Here is a tiny trained network, its code and every weight. The questions are about switching its units off for an input and a class, where a switched-off unit gives its printed mean instead of its output.

import numpy as np


def w(rows, s, z=0):
    codes = np.array(rows[::2]) - 128.0
    scale = np.full(codes.shape[1], s)
    scale[-1] = z or s
    return codes * scale


def norm(h):
    return h / np.sqrt((h * h).mean(-1, keepdims=True) + 1e-5)


def f(y):
    return y / 2 * (1 + np.tanh(0.7978845608 * (y + 0.044715 * y**3)))


def log_softmax(a):
    a = a - a.max(-1, keepdims=True)
    return a - np.log(np.exp(a).sum(-1, keepdims=True))


def net(x, mask):
    res = np.array(x, float).reshape(1, 2) / 4 @ E
    u = 0
    for l in range(2):
        y = f(norm(res) @ A[l][:, :-1].T + A[l][:, -1])
        res = res + np.where(mask[u : u + 11], y, B[l][:, -1]) @ B[l][:, :-1]
        u += 11
    return log_softmax(norm(res)[-1] @ U[:, :-1].T + U[:, -1])


A, B = {}, {}
E = w([
[153,120,132,43,63,155,49,76,182,142,139,2],'x0',
[166,23,141,83,145,204,134,89,159,99,212,177],'x1',
],0.0097)
A[0] = w([
[135,126,88,77,98,146,236,180,128,148,101,132,144],'0.n0',
[109,131,147,195,172,105,60,98,114,111,154,143,181],'0.n1',
[99,141,137,61,120,156,226,160,163,114,107,77,106],'0.n2',
[110,103,138,97,139,101,148,137,134,123,105,110,171],'0.n3',
[96,150,167,194,120,86,24,76,132,116,155,164,77],'0.n4',
[137,148,132,172,130,146,67,101,102,141,141,168,68],'0.n5',
[135,126,122,150,116,103,85,99,137,130,145,113,151],'0.n6',
[141,84,119,144,148,134,87,113,120,124,156,142,143],'0.n7',
[148,133,94,51,138,164,254,204,113,126,111,79,150],'0.n8',
[110,93,132,159,143,117,61,124,99,122,137,125,3],'0.n9',
[144,183,111,112,128,131,179,143,137,138,122,103,124],'0.n10',
],0.0098,0.0048)
B[0] = w([
[110,117,137,149,128,144,69,81,155,125,132,98,186],'0.n0',
[110,117,146,116,88,127,65,108,145,140,123,117,226],'0.n1',
[126,151,121,179,150,146,95,107,116,130,141,158,152],'0.n2',
[138,120,128,120,99,125,130,136,108,138,129,135,172],'0.n3',
[121,79,84,151,161,188,187,131,130,123,109,79,119],'0.n4',
[118,117,153,152,168,118,104,85,162,82,138,72,111],'0.n5',
[130,145,131,165,150,139,82,117,121,134,133,168,207],'0.n6',
[87,169,129,96,83,138,199,156,137,145,86,110,253],'0.n7',
[121,119,141,127,108,115,122,115,143,142,129,133,152],'0.n8',
[161,183,112,172,253,56,218,78,188,72,208,58,76],'0.n9',
[128,78,119,74,109,145,203,164,120,124,125,123,202],'0.n10',
],0.013,0.0031)
A[1] = w([
[171,119,121,117,160,134,97,107,141,123,157,80,68],'1.n0',
[114,113,135,139,135,117,148,139,124,129,119,147,8],'1.n1',
[129,108,126,204,196,97,149,120,119,99,164,204,6],'1.n2',
[150,119,103,148,119,111,133,129,120,108,145,121,164],'1.n3',
[162,63,124,102,174,157,186,108,154,96,203,147,30],'1.n4',
[150,222,98,154,166,63,167,150,110,129,114,78,37],'1.n5',
[184,93,76,153,150,160,121,170,51,151,133,183,105],'1.n6',
[99,191,158,104,88,106,143,118,152,125,141,134,145],'1.n7',
[109,7,142,122,129,96,109,125,135,104,120,83,47],'1.n8',
[188,103,97,125,144,164,117,145,84,144,169,195,45],'1.n9',
[166,116,105,109,154,118,103,108,139,115,159,48,107],'1.n10',
],0.02,0.0019)
B[1] = w([
[137,192,99,167,107,65,55,120,91,151,151,88,185],'1.n0',
[189,149,107,71,104,157,104,99,140,136,185,74,187],'1.n1',
[212,183,100,123,105,100,18,73,107,145,250,108,255],'1.n2',
[180,152,147,149,59,120,59,154,34,148,26,65,111],'1.n3',
[13,98,136,131,71,117,221,199,109,133,7,100,248],'1.n4',
[53,69,141,94,91,165,215,166,143,124,71,134,243],'1.n5',
[152,134,142,150,188,134,96,103,155,115,129,146,202],'1.n6',
[149,125,119,157,185,125,100,127,130,126,113,130,225],'1.n7',
[154,138,131,141,195,154,124,129,148,126,95,149,169],'1.n8',
[120,106,130,125,173,149,172,155,146,126,68,137,199],'1.n9',
[186,139,121,132,148,123,127,103,114,116,239,196,196],'1.n10',
],0.012,0.0083)
U = w([
[50,106,114,88,55,174,202,201,123,143,72,124,220],'0',
[182,191,86,114,72,128,42,108,103,151,252,132,204],'1',
[166,123,136,153,252,199,91,139,179,117,66,173,116],'2',
[152,137,123,142,139,100,174,127,135,104,158,140,41],'3',
[148,146,158,156,115,113,149,126,112,60,136,134,24],'4',
[154,95,202,151,130,120,157,124,99,75,167,110,4],'5',
[118,116,163,143,154,132,170,116,143,58,192,126,21],'6',
],0.014,0.0043)

Each question gives the input, the list of numbers given to net, and the class t.
The units are the neurons (one row each of A and B). Each row of codes is followed by its name. A weight is (code - 128) times the scale printed after its matrix; where a second scale follows, it is the last column's (A, B and U).
mask holds one flag per neuron, layer by layer. A switched-off neuron (its flag False) gives its mean, the last column of its row in B, instead of its output. The means were averaged over made-up inputs and are rounded, as every weight is.
A unit's drop is (log p(t) with every unit on - log p(t) with that unit switched off) / (log p(t) with every unit on - log p(t) with every unit switched off).
The circuit of an input: a set's keep is (log p(t) with only the set's units on - log p(t) with every unit switched off) / (log p(t) with every unit on - log p(t) with every unit switched off). Starting from the 12 units with the biggest drops (on a tie, the unit counted first), units are removed one at a time, each time the one whose removal leaves the highest keep (on an exact tie, the one counted first), for as long as the keep stays at least 0.8.
circuit, biggest first: the units of the circuit, biggest drop first
top k neurons: the k neurons with the biggest drops, biggest first
k most important neurons of layer l: the k neurons of layer l with the biggest drops, biggest first
drop when u is switched off: that unit's drop, to one decimal
input [3,1], class 2: circuit, biggest first : [1.n2 1.n4]
input [3,-3], class 2: 3 most important neurons of layer 1 : [1.n2 1.n4 1.n6]
input [4,4], class 0: top neuron : [0.n1]
input [-3,3], class 2: 3 most important neurons of layer 0 : [0.n1 0.n10 0.n4]
input [2,3], class 2: top 4 neurons : [0.n10 0.n7 1.n7 1.n2]
input [1,3], class 2: circuit, biggest first : [1.n7 0.n7 1.n2 1.n4]
input [-2,3], class 2: top 3 neurons : [0.n10 1.n7 1.n2]
input [-8,-7], class 1: top 2 neurons : [1.n2 0.n7]
input [8,8], class 0: top 4 neurons : [1.n4 1.n2 0.n1 0.n0]
input [-1,3], class 2: top 3 neurons : [1.n7 0.n10 0.n7]
input [1,2], class 2: top 3 neurons : [1.n7 1.n2 1.n4]
input [-7,6], class 1: top 3 neurons : [1.n2 0.n10 1.n5]
input [-8,7], class 1: 4 most important neurons of layer 1 : [1.n2 1.n5 1.n1 1.n6]
input [-1,2], class 2: top 2 neurons : [1.n7 1.n2]
input [3,-2], class 2: top 4 neurons : [0.n6 0.n0 0.n1 1.n2]
input [5,6], class 0: top neuron : [1.n4]
input [-6,7], class 0: drop when 1.n4 is switched off : 7.8
input [-6,3], class 1: drop when 1.n2 is switched off : 1.6
input [-3,8], class 0: drop when 1.n4 is switched off : 0.1
